Table B holds the same points as the rows below and some others, measured another way and shuffled. Each row below is followed by which row of B it is.
B:
0: [-66,-8,-25,150,14,-270,156,-32,229,64,81,-7,-109,-49,45,30,-15,125,-5,162,-170,0,11,-160,-1,-66,-10,-127,195,-13,-111,118,12,46,71,-66]
1: [-68,233,-253,89,-56,134,68,-75,-28,-50,-41,296,-124,129,95,-131,247,19,-20,-92,252,147,-140,-155,290,182,-77,-153,-2,249,186,-4,196,15,115,134]
2: [-133,-80,189,-5,-33,-212,-126,142,184,92,-102,-313,4,-85,93,21,-145,179,59,23,-84,153,20,107,-122,-218,-53,-55,379,-98,30,143,39,-45,-131,-27]
3: [149,95,-120,-110,-158,138,63,-31,-120,-141,48,161,-202,-8,-27,-119,-140,-65,-76,-130,118,6,-97,-50,61,210,-17,-40,68,-68,115,138,-31,42,21,162]
4: [-44,-73,38,116,0,-72,99,-5,130,97,123,-27,92,-137,-48,-9,102,53,-48,45,-282,-84,-53,9,76,-25,85,-14,30,-13,-62,23,216,36,122,-142]
5: [-291,-34,-441,46,-36,-54,241,-34,128,38,75,230,-246,304,349,114,233,301,85,-270,28,443,187,-33,203,251,-244,-261,124,83,285,74,-4,99,-102,92]
6: [121,23,127,91,-75,-207,90,-290,165,37,95,33,-11,-144,-106,170,-10,-187,-74,290,-61,-373,-96,-407,-182,-283,140,-79,148,107,-483,135,-23,165,165,-188]
7: [-213,-123,-168,120,-61,-95,0,-13,61,112,65,-10,51,-62,135,78,188,191,75,-112,-214,160,72,74,122,46,19,-9,92,86,38,20,145,45,-58,-53]
8: [-221,-256,-97,-6,44,-122,19,49,182,225,50,-161,52,-47,244,144,20,237,90,-117,-171,150,176,159,-86,-96,-93,-35,199,-5,13,117,93,44,-149,-168]
9: [-161,-163,-355,28,-62,4,34,38,24,98,73,166,-103,19,142,175,64,146,211,-255,-90,105,175,-22,56,216,-70,62,104,82,112,100,-63,117,-159,-25]
10: [-11,26,154,142,-13,-111,-21,-5,146,96,1,-88,74,-135,-79,-46,25,5,-32,145,-186,-69,-126,-78,5,-120,77,-30,133,-1,-110,17,157,-13,119,-101]
11: [114,47,-299,-68,-34,279,-84,-82,-141,47,-2,168,-93,109,0,-114,-107,32,15,-92,-11,122,-48,3,22,192,-30,-37,-15,-55,40,96,-11,1,19,95]
12: [-46,-49,-191,168,10,-137,31,-30,77,124,73,87,-55,-158,47,6,-3,81,86,75,-140,-60,21,-122,17,64,36,53,86,90,-107,85,10,35,9,-72]
13: [-107,16,-319,-82,-10,147,-48,73,-103,16,-38,63,-80,27,227,-156,22,204,32,-211,198,255,9,202,164,149,-110,-43,71,104,258,132,178,-45,-99,134]
14: [152,140,-232,-80,-155,212,-228,-112,-218,-108,-63,87,-105,140,-141,-116,-159,64,27,1,-53,159,-102,-25,46,87,84,-59,94,-104,-38,168,-70,5,7,237]
15: [-87,-2,-53,209,-69,-73,11,-36,88,194,-28,95,-106,-74,164,-42,49,-9,11,-79,-119,195,-29,-132,-5,222,-103,-25,102,1,84,-150,-60,-51,-19,-15]
16: [-240,46,-442,-50,67,-20,75,271,49,-17,-91,165,-280,73,353,-88,-6,300,219,-266,456,272,120,83,212,220,-284,-44,236,240,451,239,71,-15,-215,171]
17: [-150,-66,-322,108,-141,-59,185,67,-50,35,104,219,-265,-111,315,-104,56,116,0,-342,-17,305,84,62,193,515,-154,16,35,2,364,-63,-58,-26,-141,144]
18: [132,126,427,-32,-231,20,-145,-178,-20,-10,-105,-172,48,-149,-35,-95,-40,-259,-243,41,69,-17,-271,-91,-132,-186,69,-99,175,-61,-130,-75,92,-36,86,12]
19: [37,211,-161,20,-168,100,22,-149,-97,-60,-64,233,-241,87,151,-140,41,-75,-97,-122,261,220,-130,-177,102,233,-115,-158,77,79,140,-23,-42,-10,23,205]
20: [186,23,259,105,-52,-64,133,-133,128,97,106,28,11,-267,-121,-55,-73,-271,-184,160,-143,-331,-194,-237,-131,-38,95,7,27,-52,-238,-40,60,35,216,-182]
21: [37,-6,129,155,77,48,-63,10,156,213,-1,-39,174,-124,-158,-53,35,-50,8,152,-265,-161,-149,-75,-22,-98,92,30,30,0,-139,-33,213,-21,182,-203]
22: [107,-77,112,89,58,-6,-27,-184,94,228,97,-141,174,-159,-63,-82,-56,-15,-163,237,-358,-122,-113,8,-140,-191,134,-50,-7,-112,-326,15,177,-27,191,-216]
23: [26,-15,54,183,-44,-24,106,-85,116,158,82,104,-8,-124,-21,-25,62,-107,-70,20,-235,-58,-95,-169,-4,130,21,-14,2,-33,-64,-113,50,15,136,-124]
24: [227,103,12,101,-55,165,-151,-253,-64,70,39,42,134,0,-309,-88,-20,-94,-97,259,-360,-135,-215,-156,-24,-94,236,-48,-62,-96,-354,15,99,19,269,-52]
25: [124,-19,197,100,-30,-62,71,-95,118,101,101,-38,74,-222,-138,-36,-43,-144,-128,159,-237,-254,-149,-131,-82,-88,128,9,39,-60,-223,5,120,30,183,-172]
26: [89,-87,245,74,-89,92,-45,-81,53,223,29,-86,98,-162,-33,-61,-53,-164,-148,-48,-327,7,-130,6,-145,72,30,18,13,-205,-62,-176,51,-50,87,-148]
27: [167,68,44,141,33,11,-170,-237,76,181,-24,-46,98,-20,-200,-36,-104,-51,-36,368,-301,-128,-156,-226,-171,-224,154,-70,74,-64,-433,55,12,-5,208,-124]
28: [187,127,159,127,-107,101,-232,-166,-105,75,-51,-57,139,-198,-202,-204,-44,-153,-137,197,-203,-95,-282,-75,-19,-73,211,39,-5,-37,-235,-67,144,-83,191,-8]
29: [112,30,17,-168,-81,277,-99,63,-139,-4,-35,-49,-4,-48,13,-225,-143,-19,-115,-185,56,117,-136,225,27,117,-26,-8,39,-137,195,60,161,-79,-2,96]
30: [167,23,237,43,59,41,-49,-21,142,175,-15,-114,78,-123,-148,-113,-184,-114,-93,201,-183,-173,-178,-84,-173,-142,47,-26,102,-141,-178,32,94,-51,172,-158]
31: [-146,69,-450,-7,-151,71,81,-9,-82,-69,-11,275,-329,237,264,-26,70,197,88,-328,140,453,96,-24,206,403,-211,-155,124,31,355,61,-123,34,-151,268]
32: [-115,-185,-304,90,25,-154,168,59,175,118,152,102,-165,54,74,145,-76,248,172,-59,-331,100,205,-55,-8,174,-68,-31,155,-113,26,165,-142,101,-77,-62]
33: [-70,17,-289,-131,-100,125,23,74,-65,-139,23,127,-121,135,30,23,36,169,105,-227,107,126,41,73,189,123,-40,-60,123,53,213,230,91,98,-77,145]
34: [-130,-123,18,59,-138,-126,141,18,127,71,79,64,-79,-140,144,153,97,-44,31,-216,-35,-16,56,-93,-3,123,-67,23,149,62,89,-14,0,104,-87,-91]
35: [-14,-20,-75,-210,51,130,-53,207,64,35,-99,-85,-113,90,114,-72,-239,147,79,-153,196,141,22,154,-68,-12,-183,-68,254,-88,236,243,40,-31,-124,56]
36: [-93,91,-491,-7,-45,97,40,-20,-79,-71,2,307,-195,115,142,2,110,139,151,-162,272,106,41,-107,219,200,-83,-50,67,259,152,191,45,97,-59,147]
37: [-20,-203,116,0,-32,150,-150,139,46,238,-5,-162,154,-117,-37,-5,-93,29,48,-186,-375,90,-8,214,-96,89,3,115,78,-220,98,-63,86,-54,-62,-134]
38: [75,86,-157,-68,-154,241,16,30,-147,-24,-32,243,-211,-22,111,-145,-61,-132,-25,-314,236,117,-97,-38,77,386,-132,26,24,9,292,-27,-41,-16,-55,157]
39: [153,118,24,21,94,165,-84,97,30,103,-75,9,7,-90,-116,-255,-175,-42,-22,107,19,-87,-198,-11,-4,21,-1,18,54,-42,31,76,156,-103,139,-14]
40: [-2,-52,103,114,-32,20,-39,-10,84,122,59,-56,157,-117,-145,-11,76,-2,-21,50,-339,-78,-102,4,39,-41,127,25,31,-51,-92,-27,200,15,129,-136]
41: [-10,-188,48,-1,101,-22,-105,11,167,284,-1,-206,105,-71,33,56,-175,100,54,85,-276,-10,49,69,-244,-181,-13,1,174,-134,-175,109,29,-9,-30,-214]
42: [95,-13,-25,184,74,1,-29,-114,121,185,80,2,110,-37,-214,-32,-31,41,-1,270,-456,-122,-94,-131,-40,-86,150,-36,1,-97,-290,42,93,13,222,-164]
43: [-92,-20,-159,199,-64,-49,-43,-99,9,132,29,118,33,-152,63,20,172,12,57,-10,-110,-5,-39,-118,93,83,64,55,22,184,-80,-44,103,32,23,-61]
44: [139,77,-223,-81,126,138,-15,-8,51,69,-38,148,-108,35,-30,-49,-195,-12,100,114,229,-205,-55,-176,-92,-69,-54,-21,111,115,-113,272,16,51,66,-45]
45: [178,133,40,-48,-91,131,-54,-27,-84,-74,-12,36,-38,-83,-139,-177,-117,-88,-95,38,43,-93,-200,-36,38,18,78,-16,61,-43,-15,104,110,-17,118,81]
46: [-16,-165,-88,65,3,-17,-64,13,50,250,19,-34,-19,-176,130,3,-137,30,65,-69,-169,30,54,24,-150,103,-45,106,106,-61,-35,12,-62,-27,-92,-114]
47: [-112,-22,-396,-70,-188,64,159,103,-124,-84,49,275,-374,34,326,-65,-33,109,51,-473,221,347,111,60,172,542,-236,-15,108,-1,477,53,-144,24,-233,251]
48: [-263,-60,-343,47,-63,-71,202,28,111,70,38,199,-250,149,376,85,157,199,88,-319,109,364,163,-29,138,292,-258,-154,150,101,316,25,-40,62,-154,69]
49: [-63,-69,-85,145,37,-99,40,18,145,147,65,6,4,-75,3,10,6,117,60,67,-255,1,12,-47,19,18,22,-11,101,-16,-57,61,73,16,48,-102]
50: [-139,-199,-119,13,-258,53,-95,-13,-155,51,78,-18,46,-158,128,64,119,67,25,-367,-251,221,66,212,96,245,57,125,40,-44,152,-70,51,39,-179,42]
51: [-52,-135,-173,96,-92,-84,26,-100,37,128,101,57,-65,-67,81,99,-11,69,49,-62,-266,69,84,-66,-48,122,16,13,90,-53,-87,32,-90,67,-56,-55]
52: [-134,42,-81,246,39,-167,128,-16,203,173,13,124,-87,-79,156,-22,140,40,23,46,-30,50,-33,-201,71,92,-91,-73,103,148,26,-57,73,-4,68,-86]
53: [257,234,29,77,-125,246,-216,-176,-158,144,-180,119,-168,-13,34,-335,-238,-231,-162,25,68,220,-269,-165,-141,264,-88,-62,34,-158,19,-185,-173,-188,81,170]
54: [129,84,-24,-155,-131,225,-94,-85,-107,-74,-29,43,-25,57,-81,-43,-69,-74,-50,-82,99,-13,-127,-18,-1,-18,32,-62,83,-20,-9,134,80,50,41,76]
55: [128,127,-156,-55,-108,278,-209,-174,-200,-25,-45,59,42,87,-99,-145,-4,10,-65,8,-37,105,-161,25,78,8,102,-72,-12,-11,-78,82,128,-9,96,123]
56: [34,119,-145,-115,-121,168,-116,-130,-94,-83,-74,119,-41,95,-3,45,58,-44,39,-69,277,-23,-92,-123,46,-86,16,-77,119,190,-50,174,91,102,3,81]
57: [233,12,234,75,-76,89,17,-226,30,182,46,114,76,-353,-72,-1,-19,-466,-153,81,72,-478,-234,-322,-215,-45,100,125,-46,135,-320,-105,67,57,179,-260]
58: [-80,-137,-247,136,-39,-67,64,-66,48,130,140,127,-17,-100,43,106,81,87,96,-50,-261,-31,80,-72,46,136,53,60,22,54,-82,52,11,94,-11,-100]
59: [3,102,-77,-110,5,11,113,56,57,-98,4,30,-129,19,79,-112,-48,87,-54,-21,259,-1,-71,14,97,-51,-74,-139,159,73,119,239,177,27,41,70]
60: [156,40,118,-42,37,92,16,-129,130,105,3,10,34,-5,-104,22,-88,-156,-63,149,16,-236,-134,-201,-169,-195,19,-91,95,-1,-237,110,80,67,163,-164]
61: [155,89,-12,-137,-144,221,-61,-11,-130,-66,-33,55,-108,16,-38,-150,-155,-82,-84,-145,82,72,-135,32,6,143,-24,-39,80,-122,123,76,11,-18,13,137]
62: [-135,-168,-111,63,-59,-150,118,169,82,100,89,-12,-143,-183,202,-28,-84,154,50,-217,-155,159,111,126,30,261,-105,66,153,-99,236,37,-31,-20,-152,0]
63: [221,195,99,77,-168,195,-13,-305,-101,52,-8,164,-63,-17,-42,-189,16,-287,-270,41,-24,32,-281,-225,-30,143,30,-136,-67,-65,-113,-174,16,-40,219,49]
64: [139,164,-125,-19,-58,73,-82,-96,-113,-74,-25,55,-90,-51,-44,-211,-115,18,-81,115,102,-2,-162,-44,61,-7,70,-62,73,26,-68,164,87,-31,92,138]
65: [-245,-158,-168,46,0,-112,123,201,156,112,53,0,-95,-34,230,54,53,233,126,-250,-86,214,148,127,94,178,-153,-9,181,3,284,68,67,20,-151,-31]
66: [148,225,-109,14,-108,45,-24,-82,-116,-194,21,104,-89,-30,-174,-203,-43,23,-84,146,32,-56,-202,-89,182,7,148,-82,56,27,-64,182,135,9,167,182]
67: [-149,-162,-257,141,17,-107,80,78,86,162,115,31,-64,-83,140,-12,3,239,94,-94,-307,173,122,95,78,210,-41,25,75,-57,100,48,23,-1,-69,-38]
68: [229,129,-7,31,-114,87,-34,-343,-20,-37,69,129,17,78,-277,58,-4,-156,-90,249,-185,-218,-173,-330,-69,-156,197,-131,21,-21,-422,113,-1,139,248,-40]
69: [-144,9,-456,-9,35,142,245,70,26,2,109,295,-177,186,195,-69,161,220,45,-261,64,238,75,63,292,339,-170,-140,-30,84,344,101,154,54,13,85]
70: [-56,-53,-85,161,-98,-9,-37,22,-16,106,47,66,14,-182,9,-49,71,19,37,-100,-216,43,-44,2,101,199,58,104,22,18,58,-72,78,-11,1,-21]
71: [-194,19,-550,27,-64,103,51,195,-60,-99,29,322,-211,164,73,25,128,276,284,-320,59,238,122,20,350,395,-97,19,82,141,393,168,28,84,-131,200]

[331,-94,-124,-376,-158,-237,-284,-63,23,284,-59,225,-221,82,-169,-254,-423,21,303,27,-303,164,-127,-233,-464,-81,522,207,201,147,-166] -> 9
[-418,-332,164,261,-341,445,174,402,289,115,-98,98,361,-553,213,-264,70,208,54,273,159,-180,213,225,-48,279,-510,-293,1,-3,-133] -> 61
[210,56,384,259,-149,-376,-19,-92,-506,-312,65,-440,-888,312,97,700,-25,24,56,-257,-124,61,-199,246,9,53,154,-426,-516,348,213] -> 48
[-237,-214,-165,213,-288,222,97,321,331,272,-19,52,396,-542,-12,-258,36,113,-142,160,216,-200,46,167,-90,256,-440,-222,40,93,-10] -> 25
[-78,131,842,-67,219,-197,369,-161,-450,-381,347,-269,-584,555,474,511,-93,-308,202,-10,19,101,283,294,132,429,-69,-178,-545,11,-476] -> 53
[-479,-232,-49,180,-308,556,143,492,313,108,25,117,417,-489,293,-162,78,8,7,324,288,-455,285,273,-49,192,-599,-269,166,32,-131] -> 3
[213,-98,444,-272,-105,91,179,28,100,25,212,464,85,67,-102,-455,-246,-97,392,-281,-317,352,55,-153,-416,156,579,109,-246,3,-636] -> 55
[-565,-421,-92,235,-354,35,454,229,196,151,127,49,159,-677,104,148,81,187,86,340,325,-93,267,373,-16,184,-361,-403,42,132,-208] -> 0
[173,-30,-163,-423,-49,-16,-341,-52,101,360,-110,34,106,349,4,-648,-451,44,464,94,-391,201,-83,-366,-401,22,4,168,132,50,-126] -> 34
[176,-32,-441,-422,-73,-816,189,-379,-124,447,371,-28,-127,97,-457,-141,-470,72,317,-38,-152,510,-208,-236,-397,41,359,69,-48,288,-384] -> 16
[-44,-21,-135,-388,48,168,324,0,337,116,417,366,560,263,80,-544,-125,-243,474,-208,-43,188,282,-78,-383,-20,243,155,-53,-13,-768] -> 66
[-66,-317,60,182,-69,17,179,62,402,132,-27,82,241,-321,-244,-473,101,119,-198,296,144,192,121,45,-5,509,-367,136,-79,-127,-228] -> 4
[-213,-365,25,141,-238,59,247,203,214,-28,146,216,-88,-458,-203,-9,56,-23,-150,449,221,-114,201,183,-36,355,-212,31,142,-16,-264] -> 67
[-159,-234,217,265,-437,215,242,427,138,96,147,313,102,-787,-186,-18,-12,42,-246,108,204,-265,-10,205,-135,377,-90,-237,-47,121,-203] -> 22
[-591,-510,576,196,-206,175,502,190,65,-188,156,132,-211,-415,78,25,42,42,137,684,112,52,439,272,134,615,-523,-214,-78,-141,-407] -> 31
[425,137,244,-34,253,-507,-78,-400,-147,-16,-178,-426,-305,552,276,104,-40,143,-15,-168,59,403,12,117,-13,125,173,228,-359,2,-228] -> 65
[704,197,241,48,325,-844,1,-596,-102,90,-122,-465,-264,514,-50,16,-2,200,-185,-522,8,724,-222,59,-32,219,414,240,-657,78,-171] -> 21
[681,316,-421,-88,120,-503,-715,-109,-66,170,41,-349,-705,612,-235,358,-186,-541,-196,-477,-318,-239,-495,-101,-227,-140,296,-139,-90,488,908] -> 57
[-276,-362,14,170,-136,-519,462,-118,34,145,323,-122,-260,-372,-477,48,-62,45,-81,370,69,328,-5,101,63,594,-402,-238,-239,127,-96] -> 52
[75,-96,385,248,176,22,-118,-97,174,-247,-190,-306,-389,601,535,257,249,-192,415,-516,-334,245,155,297,-2,-133,133,-489,-541,174,488] -> 18
[86,-277,226,-31,377,-525,70,-547,269,11,-359,-276,-287,499,627,175,168,163,435,-73,-10,686,449,328,3,-141,402,75,-215,-70,-107] -> 2
[-325,-620,242,125,-158,-218,425,22,347,49,97,343,-245,-606,-185,99,72,-11,49,471,111,242,348,263,-29,387,94,-58,71,-39,-250] -> 27
[443,63,-96,140,20,-688,-37,-226,-127,-105,220,-217,-780,271,-167,783,72,-321,-84,-576,-67,107,-227,260,-134,-167,686,-294,-365,468,394] -> 36
[-214,-422,253,295,-322,9,332,213,319,217,19,265,150,-765,-177,-161,51,179,-29,17,38,175,42,201,-123,355,-1,-336,-204,99,-91] -> 7
[326,235,36,137,-24,-131,-272,15,-255,-192,63,-428,-520,535,133,385,-7,-201,-13,-396,-132,-171,-226,120,-58,-48,-5,-301,-362,336,376] -> 38
[-167,-262,161,289,-349,-100,400,233,131,189,231,193,67,-765,-288,52,-3,66,-198,-34,161,4,-68,226,-104,405,-30,-369,-245,200,-136] -> 13
[-200,-480,346,234,-183,179,348,200,413,-77,73,383,42,-509,-180,-218,181,-8,-49,239,80,135,275,206,-50,432,-24,-30,-83,-104,-305] -> 24
[114,13,-178,-377,-13,106,10,-9,225,218,165,199,408,288,8,-636,-260,-69,398,-115,-166,187,74,-214,-394,4,125,196,13,14,-504] -> 45
[-323,-504,129,85,-208,209,49,292,341,-41,-15,327,-248,-429,5,57,43,-165,24,598,75,-246,356,211,-48,271,-152,-35,350,-55,-6] -> 51
[437,89,671,-35,370,206,-299,-70,279,-200,-290,24,-140,630,595,-122,148,-313,74,-363,-151,103,271,162,-69,107,370,211,-305,-159,-32] -> 50
[-189,-378,55,114,-33,23,229,80,480,137,81,182,178,-325,-222,-381,82,-77,-81,311,76,149,208,82,-25,484,-317,26,-16,-88,-137] -> 70
[534,275,31,-75,326,-760,106,-515,-157,63,103,-455,-179,572,21,129,-36,41,-171,-379,181,475,-104,91,-36,185,252,264,-490,89,-352] -> 39
[-168,-525,6,217,-132,30,110,73,516,99,-186,156,68,-397,-98,-290,172,163,10,352,61,207,240,157,-37,256,-164,23,82,-81,-38] -> 33
[409,3,89,-278,-26,-105,-34,-176,136,238,-30,132,323,267,-184,-817,-278,227,309,-279,-300,561,-136,-329,-413,121,316,298,-243,-33,-550] -> 40
[-106,-44,311,358,-483,3,413,297,-255,75,212,-85,145,-715,-346,-112,-99,392,-408,116,297,-65,-244,126,-1,654,-497,-239,-400,120,-447] -> 69
[-113,-423,111,225,-236,-125,337,79,245,3,78,188,-75,-528,-310,-61,114,164,-168,316,206,168,138,190,-36,388,-43,36,-29,-22,-314] -> 42
